Here is a tiny trained network, its code and every weight. The questions are about switching its units off for an input and a class, where a switched-off unit gives its printed mean instead of its output.

import numpy as np


def w(rows, s, z=0):
    codes = np.array(rows[::2]) - 128.0
    scale = np.full(codes.shape[1], s)
    scale[-1] = z or s
    return codes * scale


def f(y):
    return y / 2 * (1 + np.tanh(0.7978845608 * (y + 0.044715 * y**3)))


def log_softmax(a):
    a = a - a.max(-1, keepdims=True)
    return a - np.log(np.exp(a).sum(-1, keepdims=True))


def net(x, mask):
    res = np.array(x, float).reshape(1, 4) / 4 @ E
    y = f(res @ A[0][:, :-1].T + A[0][:, -1])
    res = res + np.where(mask, y, B[0][:, -1]) @ B[0][:, :-1]
    return log_softmax(res[-1] @ U[:, :-1].T + U[:, -1])


A, B = {}, {}
E = w([
[87,226,169,168,67,41],'x0',
[106,86,203,17,106,124],'x1',
[118,118,5,94,64,62],'x2',
[203,195,127,82,66,194],'x3',
],0.012)
A[0] = w([
[169,155,150,113,140,131,235],'n1',
[66,95,134,161,173,105,15],'n2',
[92,167,133,144,83,124,46],'n3',
[72,108,165,6,119,72,84],'n4',
[181,106,102,114,60,101,119],'n5',
[74,153,123,107,75,64,86],'n6',
[51,85,99,124,136,88,94],'n7',
[54,65,88,141,128,77,72],'n8',
[163,192,68,74,70,177,128],'n9',
[142,79,22,82,173,164,119],'n10',
[121,159,52,197,158,132,67],'n11',
[121,111,166,165,34,100,117],'n12',
[145,113,13,89,86,59,5],'n13',
[76,192,130,188,96,123,18],'n14',
],0.013,0.0028)
B[0] = w([
[73,153,170,131,126,136,166],'n1',
[111,102,166,166,103,145,193],'n2',
[137,48,151,99,131,79,165],'n3',
[139,209,27,97,124,249,227],'n4',
[98,170,177,212,132,92,178],'n5',
[167,99,147,70,157,79,195],'n6',
[116,109,165,167,81,149,192],'n7',
[77,86,189,159,86,112,205],'n8',
[85,49,204,150,62,152,226],'n9',
[160,43,133,87,174,92,246],'n10',
[141,165,21,114,92,216,212],'n11',
[157,85,86,104,155,105,173],'n12',
[132,226,134,176,190,107,232],'n13',
[160,77,80,134,160,98,193],'n14',
],0.011,0.014)
U = w([
[94,70,169,175,13,111,60],'0',
[152,131,9,117,79,152,90],'1',
[203,45,108,60,185,42,82],'2',
[132,169,170,177,198,97,254],'3',
],0.011,0.0053)

Each question gives the input, the list of numbers given to net, and the class t.
The units are the neurons (one row each of A and B). Each row of codes is followed by its name. A weight is (code - 128) times the scale printed after its matrix; where a second scale follows, it is the last column's (A, B and U).
mask holds one flag per neuron, in row order. A switched-off neuron (its flag False) gives its mean, the last column of its row in B, instead of its output. The means were averaged over made-up inputs and are rounded, as every weight is.
A unit's drop is (log p(t) with every unit on - log p(t) with that unit switched off) / (log p(t) with every unit on - log p(t) with every unit switched off).
The circuit of an input: a set's keep is (log p(t) with only the set's units on - log p(t) with every unit switched off) / (log p(t) with every unit on - log p(t) with every unit switched off). Starting from the 12 units with the biggest drops (on a tie, the unit counted first), units are removed one at a time, each time the one whose removal leaves the highest keep (on an exact tie, the one counted first), for as long as the keep stays at least 0.8.
units of the circuit, in order: the units of the circuit, biggest drop first
most important unit: the unit with the biggest drop
k most important neurons: the k neurons with the biggest drops, biggest first
drop of u: that unit's drop, to one decimal
input [-8,-6,6,7], class 2: units of the circuit, in order	n10
input [7,6,-3,5], class 2: units of the circuit, in order	n6, n12
input [-8,-7,8,-2], class 2: 2 most important neurons	n10, n4
input [-6,6,-8,3], class 3: 3 most important neurons	n11, n1, n10
input [-4,6,6,-6], class 0: 3 most important neurons	n8, n7, n11
input [5,4,7,0], class 3: 2 most important neurons	n13, n5
input [5,-3,7,4], class 3: 2 most important neurons	n13, n5
input [-6,6,-3,2], class 1: 2 most important neurons	n4, n6
input [4,3,5,-1], class 3: 3 most important neurons	n13, n10, n11
input [3,-3,1,-2], class 1: 4 most important neurons	n10, n11, n9, n5
input [7,-5,6,-3], class 2: 3 most important neurons	n6, n14, n3
input [2,-6,8,-8], class 0: 2 most important neurons	n8, n7
input [7,-4,0,-5], class 2: 2 most important neurons	n14, n6
input [8,-4,-8,-8], class 0: units of the circuit, in order	n13
input [5,-4,-5,-2], class 2: units of the circuit, in order	n14, n13
input [8,7,8,4], class 2: 2 most important neurons	n6, n12
input [-5,1,4,-6], class 0: 2 most important neurons	n8, n7
input [-4,-1,5,1], class 3: 3 most important neurons	n13, n5, n6
input [-8,0,0,6], class 2: drop of n8	0.2
input [3,-6,0,-3], class 1: drop of n11	0.5
input [-6,-2,6,-2], class 2: most important unit	n10
input [-3,4,7,-5], class 3: drop of n9	0.2
input [-1,2,7,3], class 3: drop of n13	0.9
